Below is a small trained network, with its code and all its weights. Each question gives an input and a target symbol and asks what happens when units are switched off, that is, made to give their printed mean instead of their output.

import numpy as np


def w(rows, s, z=0):
    codes = np.array(rows[::2]) - 128.0
    scale = np.full(codes.shape[1], s)
    scale[-1] = z or s
    return codes * scale


def norm(h):
    return h / np.sqrt((h * h).mean(-1, keepdims=True) + 1e-5)


def f(y):
    return np.maximum(y, 0)


def softmax(a):
    e = np.exp(a - a.max(-1, keepdims=True))
    return e / e.sum(-1, keepdims=True)


def log_softmax(a):
    a = a - a.max(-1, keepdims=True)
    return a - np.log(np.exp(a).sum(-1, keepdims=True))


def net(x, mask):
    ids = ['ΔΘΦΩβγεζημπ'.index(c) for c in x.split()]
    T = len(ids)
    res = E[ids] + P[:T]
    u = 0
    for l in range(2):
        r = norm(res)
        for j in range(2):
            rows = slice(3 * j, 3 * j + 3)
            q, k, v = (r @ M[l][rows].T for M in (Q, K, V))
            z = softmax(np.where(np.tri(T) > 0, q @ k.T / 3**0.5, -1e9)) @ v
            o = O[l][rows]
            res = res + np.where(mask[u + j], z, o[:, -1]) @ o[:, :-1]
        u += 2
        y = f(norm(res) @ A[l][:, :-1].T + A[l][:, -1])
        res = res + np.where(mask[u : u + 4], y, B[l][:, -1]) @ B[l][:, :-1]
        u += 4
    return log_softmax(norm(res)[-1] @ U[:, :-1].T + U[:, -1])


Q, K, V, O, A, B = {}, {}, {}, {}, {}, {}
E = w([
[19,25,118,98],'Δ',
[64,57,195,118],'Θ',
[112,100,71,188],'Φ',
[255,155,72,184],'Ω',
[172,184,3,136],'β',
[195,187,71,152],'γ',
[68,1,144,133],'ε',
[122,129,120,198],'ζ',
[160,92,87,79],'η',
[84,125,98,191],'μ',
[26,56,169,110],'π',
],0.0068)
P = w([
[157,170,182,90],'0',
[127,126,101,254],'1',
[139,126,95,242],'2',
[116,140,165,142],'3',
[104,141,158,144],'4',
[111,139,167,154],'5',
[115,141,161,155],'6',
[121,134,152,163],'7',
[115,137,158,151],'8',
[111,136,155,154],'9',
[117,134,157,158],'10',
[120,129,154,153],'11',
[123,128,150,150],'12',
],0.0058)
Q[0] = w([
[139,135,173,29],'L0H0',
[205,44,184,170],'L0H0',
[133,91,108,86],'L0H0',
[235,15,255,159],'L0H1',
[147,126,38,13],'L0H1',
[53,157,182,222],'L0H1',
],0.0056)
K[0] = w([
[98,124,87,209],'L0H0',
[28,146,81,97],'L0H0',
[108,134,88,125],'L0H0',
[215,197,2,117],'L0H1',
[161,42,128,62],'L0H1',
[85,174,149,198],'L0H1',
],0.0078)
V[0] = w([
[76,89,71,206],'L0H0',
[26,239,92,20],'L0H0',
[14,109,51,84],'L0H0',
[188,2,125,104],'L0H1',
[135,180,27,140],'L0H1',
[160,145,23,97],'L0H1',
],0.0048)
O[0] = w([
[13,136,103,175,237],'L0H0',
[135,45,82,39,3],'L0H0',
[107,156,10,90,118],'L0H0',
[126,127,112,255,91],'L0H1',
[40,135,77,62,166],'L0H1',
[50,112,44,144,95],'L0H1',
],0.0044,0.0026)
A[0] = w([
[132,169,197,149,251],'L0N0',
[108,140,114,42,125],'L0N1',
[124,63,55,139,231],'L0N2',
[253,214,79,171,184],'L0N3',
],0.0061,0.0014)
B[0] = w([
[125,119,29,168,210],'L0N0',
[242,3,62,175,137],'L0N1',
[107,192,170,172,193],'L0N2',
[15,206,129,24,255],'L0N3',
],0.0045,0.0041)
Q[1] = w([
[134,140,158,63],'L1H0',
[123,224,63,117],'L1H0',
[99,76,206,2],'L1H0',
[123,126,45,199],'L1H1',
[69,148,192,54],'L1H1',
[128,126,180,48],'L1H1',
],0.0099)
K[1] = w([
[4,118,122,144],'L1H0',
[107,65,131,119],'L1H0',
[64,161,88,196],'L1H0',
[187,107,121,97],'L1H1',
[25,178,71,178],'L1H1',
[61,146,120,143],'L1H1',
],0.011)
V[1] = w([
[102,97,84,79],'L1H0',
[121,214,103,184],'L1H0',
[131,34,147,201],'L1H0',
[180,102,30,80],'L1H1',
[196,255,108,87],'L1H1',
[131,144,39,238],'L1H1',
],0.006)
O[1] = w([
[163,89,64,137,82],'L1H0',
[90,82,158,132,177],'L1H0',
[96,169,74,115,163],'L1H0',
[181,64,101,102,4],'L1H1',
[254,130,195,86,106],'L1H1',
[237,111,94,245,224],'L1H1',
],0.0061,0.0021)
A[1] = w([
[173,88,63,149,2],'L1N0',
[175,218,151,194,167],'L1N1',
[149,255,75,145,217],'L1N2',
[31,83,124,172,179],'L1N3',
],0.0064,0.0024)
B[1] = w([
[179,64,112,108,131],'L1N0',
[138,253,22,109,209],'L1N1',
[224,76,126,61,253],'L1N2',
[138,34,203,76,253],'L1N3',
],0.0058,0.0056)
U = w([
[56,85,8,100,25],'Δ',
[85,217,204,112,80],'Θ',
[70,161,79,186,121],'Φ',
[207,129,198,130,251],'Ω',
[170,30,63,49,91],'β',
[162,113,179,26,200],'γ',
[117,144,76,248,45],'ε',
[156,181,183,190,141],'ζ',
[200,75,92,172,156],'η',
[65,126,96,57,253],'μ',
[46,170,139,43,26],'π',
],0.014,0.0022)

Each question gives the input, a string of symbols that net reads in full, and the target symbol t.
The units are the heads (3 rows each of Q, K, V and O) and the neurons (one row each of A and B). Each row of codes is followed by its name. A weight is (code - 128) times the scale printed after its matrix; where a second scale follows, it is the last column's (O, A, B and U).
mask holds one flag per unit, layer by layer, with each layer's heads first. A switched-off unit (its flag False) gives its mean, the last column of its rows in O or B, instead of its output. The means were averaged over made-up inputs and are rounded, as every weight is.
A unit's drop is (log p(t) with every unit on - log p(t) with that unit switched off) / (log p(t) with every unit on - log p(t) with every unit switched off).
The circuit of an input: a set's keep is (log p(t) with only the set's units on - log p(t) with every unit switched off) / (log p(t) with every unit on - log p(t) with every unit switched off). Starting from all 12 units, units are removed one at a time, each time the one whose removal leaves the highest keep (on an exact tie, the one counted first), for as long as the keep stays at least 0.8.
circuit, biggest first: the units of the circuit, biggest drop first
k most important neurons: the k neurons with the biggest drops, biggest first
top k neurons in layer l: the k neurons of layer l with the biggest drops, biggest first
heads that matter: for each layer, one digit per head in row order, 1 if its drop is at least 0.15 and else 0, layers parted by /
input η ε Δ Θ β ζ μ Φ β ζ Ω Ω Φ, target γ: circuit, biggest first -> L0H0, L1H1
input γ Θ Δ ζ, target Ω: circuit, biggest first -> L1H1, L0N0
input Θ γ Φ ζ, target π: heads that matter -> 00 / 01
input Δ β γ ε μ Φ Φ β η Δ β μ η, target Δ: circuit, biggest first -> L0H0, L0N3, L1H1, L0H1
input Ω Δ η β Δ Ω μ μ, target ζ: 4 most important neurons -> L1N2, L1N3, L0N3, L1N1
input Ω Ω η π ζ μ Φ η μ, target ζ: circuit, biggest first -> L0H0, L1H1
input β Ω Φ, target η: circuit, biggest first -> L1H1
input Δ ε ε ζ η β Φ γ η, target Δ: circuit, biggest first -> L0H0, L0H1, L1H1, L0N3
input Δ β ε β ζ, target Δ: circuit, biggest first -> L0N3, L0H0, L0H1
input γ μ μ β γ μ γ η, target Ω: heads that matter -> 10 / 11
input β γ β, target β: heads that matter -> 11 / 01
input μ β ε Φ γ η μ Φ μ Φ ε μ, target β: heads that matter -> 11 / 11
input η β ζ β μ, target γ: circuit, biggest first -> L0N3, L1H1
input γ Ω Φ γ Φ Φ π γ Φ, target Ω: circuit, biggest first -> L1H1
input Θ μ Φ Φ, target π: circuit, biggest first -> L1H1, L0H0
input Θ Δ β β ζ, target π: circuit, biggest first -> L0N3, L1H1, L0H0
input η π ζ ε Ω γ η ζ μ Φ ζ, target γ: top 2 neurons in layer 0 -> L0N0, L0N3
input π μ β μ, target μ: circuit, biggest first -> L0N3, L1H1, L0H0
input β Θ ζ ζ ζ Δ γ η, target η: circuit, biggest first -> L0H1, L1H1
input β β Δ ζ Δ ζ γ π Θ η, target η: top 2 neurons in layer 0 -> L0N3, L0N2
input Ω η η ε ζ β Φ, target ζ: 2 most important neurons -> L1N2, L1N3
input Δ γ β, target Δ: circuit, biggest first -> L0H0, L1H1, L0N1
input η γ π Θ π Ω ε π β η μ, target γ: circuit, biggest first -> L0H0, L1H1
input μ ε ζ η Φ Θ π Θ Δ μ, target β: most important neuron -> L0N1
input Θ Θ Ω Φ Ω Φ μ, target π: top 3 neurons in layer 0 -> L0N3, L0N0, L0N2
input ζ Δ η μ ε π γ Φ ζ μ ζ, target Θ: 3 most important neurons -> L0N3, L0N2, L1N1
input Ω Φ μ γ Δ Φ Φ Θ η ζ Φ η Φ, target ζ: top neuron in layer 1 -> L1N2
input Φ ζ Δ Ω Θ Θ Φ ζ ζ, target ε: 2 most important neurons -> L0N0, L0N3
input Δ γ Δ π ζ Ω Δ π μ μ, target Δ: heads that matter -> 10 / 11
